Here is a tiny trained network, its code and every weight. The questions are about switching its units off for an input and a class, where a switched-off unit gives its printed mean instead of its output.

import numpy as np


def w(rows, s, z=0):
    codes = np.array(rows[::2]) - 128.0
    scale = np.full(codes.shape[1], s)
    scale[-1] = z or s
    return codes * scale


def f(y):
    return np.maximum(y, 0)


def log_softmax(a):
    a = a - a.max(-1, keepdims=True)
    return a - np.log(np.exp(a).sum(-1, keepdims=True))


def net(x, mask):
    res = np.array(x, float).reshape(1, 4) / 4 @ E
    y = f(res @ A[0][:, :-1].T + A[0][:, -1])
    res = res + np.where(mask, y, B[0][:, -1]) @ B[0][:, :-1]
    return log_softmax(res[-1] @ U[:, :-1].T + U[:, -1])


A, B = {}, {}
E = w([
[217,47,205,235,128,94,63,157,83,113,221],'x0',
[188,121,227,93,237,113,170,198,203,66,77],'x1',
[84,106,57,75,95,38,71,255,179,206,168],'x2',
[212,234,143,182,124,66,207,106,137,227,148],'x3',
],0.008)
A[0] = w([
[56,64,91,115,114,130,88,89,123,99,172,134],'N0',
[79,169,78,181,77,144,33,149,76,182,175,96],'N1',
[151,147,155,155,137,151,141,22,91,72,123,101],'N2',
[77,231,119,6,138,131,143,156,167,149,93,116],'N3',
[198,147,159,135,91,149,191,71,127,150,120,125],'N4',
[98,84,120,115,184,118,85,146,129,69,90,253],'N5',
[190,101,184,166,100,91,67,154,92,157,199,62],'N6',
[163,85,185,98,212,111,161,200,205,105,96,68],'N7',
[125,110,150,159,177,182,117,94,63,100,105,79],'N8',
[150,137,169,130,189,118,161,184,188,110,100,107],'N9',
[96,120,99,121,136,81,97,201,151,143,145,96],'N10',
[157,49,197,194,124,120,78,158,113,114,185,128],'N11',
[94,150,101,125,84,38,73,224,174,180,122,103],'N12',
[105,55,109,34,154,152,58,137,103,82,97,53],'N13',
[174,147,119,136,115,57,177,154,176,168,167,123],'N14',
[52,129,105,99,125,152,119,140,137,82,38,141],'N15',
[89,152,49,106,117,113,150,67,121,152,94,71],'N16',
[141,121,82,93,87,93,67,174,217,174,141,102],'N17',
[117,113,46,132,96,117,101,103,34,142,184,172],'N18',
[167,175,136,116,136,77,146,141,97,192,136,160],'N19',
[124,98,125,142,128,80,96,204,120,151,180,122],'N20',
[166,79,149,218,109,93,133,172,107,132,175,172],'N21',
[164,60,134,100,111,173,50,137,126,106,152,109],'N22',
[132,85,74,64,127,64,96,170,156,154,135,162],'N23',
[164,137,143,84,175,79,147,255,175,113,100,121],'N24',
[196,180,86,182,143,79,160,119,137,183,113,44],'N25',
[164,173,132,106,93,97,226,103,152,162,143,162],'N26',
[86,117,94,164,89,116,131,98,107,145,160,28],'N27',
[93,110,85,153,54,136,121,81,149,209,127,127],'N28',
[89,206,113,57,155,127,162,138,142,155,115,40],'N29',
[103,117,89,113,116,94,142,181,161,161,124,51],'N30',
[108,144,72,129,146,135,102,121,131,129,189,122],'N31',
[89,152,123,79,103,126,178,125,151,190,81,223],'N32',
[157,167,112,142,107,42,156,124,149,144,156,253],'N33',
[155,135,170,103,123,199,134,52,105,119,118,54],'N34',
],0.0098,0.0065)
B[0] = w([
[204,72,130,92,96,107,20,80,186,116,197,196],'N0',
[180,181,74,183,42,130,195,112,83,183,161,210],'N1',
[90,112,139,143,176,221,194,48,38,120,41,214],'N2',
[125,210,213,154,212,139,83,176,111,148,183,247],'N3',
[153,52,175,6,92,145,101,112,153,101,118,203],'N4',
[176,110,77,9,45,44,45,72,171,62,137,224],'N5',
[49,191,223,167,220,115,38,234,129,200,162,206],'N6',
[228,142,37,199,42,129,249,145,117,255,187,233],'N7',
[98,109,178,124,121,212,130,62,132,86,67,184],'N8',
[217,137,29,213,54,122,183,139,60,189,150,212],'N9',
[120,102,221,103,134,204,163,34,146,136,64,186],'N10',
[92,223,186,137,207,104,84,179,152,121,149,229],'N11',
[81,31,155,130,171,195,198,36,47,63,28,225],'N12',
[137,47,201,118,61,92,129,97,237,178,202,201],'N13',
[125,104,195,65,22,99,91,101,190,130,161,200],'N14',
[112,212,189,117,163,49,78,136,201,116,158,214],'N15',
[136,195,148,183,187,93,127,177,152,185,117,199],'N16',
[113,104,170,183,97,175,178,48,83,63,61,204],'N17',
[246,161,73,185,65,112,158,120,113,152,157,219],'N18',
[140,39,220,43,79,74,82,93,142,88,193,202],'N19',
[74,185,206,128,181,218,82,95,94,126,24,191],'N20',
[129,233,156,124,188,129,95,190,101,137,86,222],'N21',
[135,129,163,90,105,73,87,107,205,120,189,182],'N22',
[136,108,194,101,153,148,126,40,98,57,47,211],'N23',
[228,159,58,204,40,127,187,148,63,161,120,230],'N24',
[72,61,201,87,63,144,94,47,232,184,174,193],'N25',
[159,97,142,87,117,115,72,48,225,71,154,219],'N26',
[182,139,113,240,75,163,179,155,186,237,151,161],'N27',
[205,135,75,184,51,68,171,142,83,182,156,207],'N28',
[18,188,215,202,161,176,67,205,146,199,186,192],'N29',
[65,102,213,180,177,205,148,26,99,161,100,171],'N30',
[125,162,157,139,110,102,179,150,106,122,100,160],'N31',
[95,239,171,121,158,101,64,180,78,84,155,234],'N32',
[154,124,139,7,53,50,80,77,158,5,151,227],'N33',
[146,94,187,163,171,213,216,23,97,166,69,182],'N34',
],0.0062,0.013)
U = w([
[92,83,156,150,159,206,175,63,92,115,19,75],'0',
[202,155,64,201,58,125,193,156,121,193,172,65],'1',
[115,54,150,73,85,93,82,115,244,121,188,26],'2',
[63,219,169,169,214,121,86,200,146,161,148,64],'3',
[157,155,101,74,115,79,84,128,122,64,127,218],'4',
[32,2,30,118,227,88,227,217,40,99,159,2],'5',
],0.011,0.0079)

Each question gives the input, the list of numbers given to net, and the class t.
The units are the neurons (one row each of A and B). Each row of codes is followed by its name. A weight is (code - 128) times the scale printed after its matrix; where a second scale follows, it is the last column's (A, B and U).
mask holds one flag per neuron, in row order. A switched-off neuron (its flag False) gives its mean, the last column of its row in B, instead of its output. The means were averaged over made-up inputs and are rounded, as every weight is.
A unit's drop is (log p(t) with every unit on - log p(t) with that unit switched off) / (log p(t) with every unit on - log p(t) with every unit switched off).
The circuit of an input: a set's keep is (log p(t) with only the set's units on - log p(t) with every unit switched off) / (log p(t) with every unit on - log p(t) with every unit switched off). Starting from the 12 units with the biggest drops (on a tie, the unit counted first), units are removed one at a time, each time the one whose removal leaves the highest keep (on an exact tie, the one counted first), for as long as the keep stays at least 0.8.
units of the circuit, in order: the units of the circuit, biggest drop first
k most important neurons: the k neurons with the biggest drops, biggest first
drop of u: that unit's drop, to one decimal
input [-7,-3,7,8], class 2: 3 most important neurons : [N33 N14 N19]
input [5,7,7,-5], class 0: most important neuron : [N20]
input [5,-7,6,-4], class 1: 4 most important neurons : [N1 N18 N28 N27]
input [5,7,6,-2], class 1: 4 most important neurons : [N7 N24 N9 N2]
input [4,4,2,1], class 1: 3 most important neurons : [N7 N24 N3]
input [7,3,3,6], class 3: 3 most important neurons : [N6 N21 N11]
input [3,-5,6,7], class 2: 4 most important neurons : [N33 N14 N19 N25]
input [-3,7,2,6], class 1: 3 most important neurons : [N24 N7 N9]
input [-7,-5,-2,6], class 3: 2 most important neurons : [N16 N32]
input [-2,7,-6,-8], class 2: 3 most important neurons : [N5 N13 N15]
input [5,-3,6,5], class 0: 2 most important neurons : [N12 N20]
input [-7,3,4,-6], class 3: 2 most important neurons : [N3 N29]
input [-7,4,0,6], class 3: 2 most important neurons : [N3 N29]
input [2,-2,-7,6], class 0: units of the circuit, in order : [N2]
input [6,-5,-3,-4], class 3: drop of N11 : 0.7
input [0,-6,-3,7], class 2: drop of N31 : 0.0
input [-1,8,-6,5], class 1: drop of N9 : 0.3
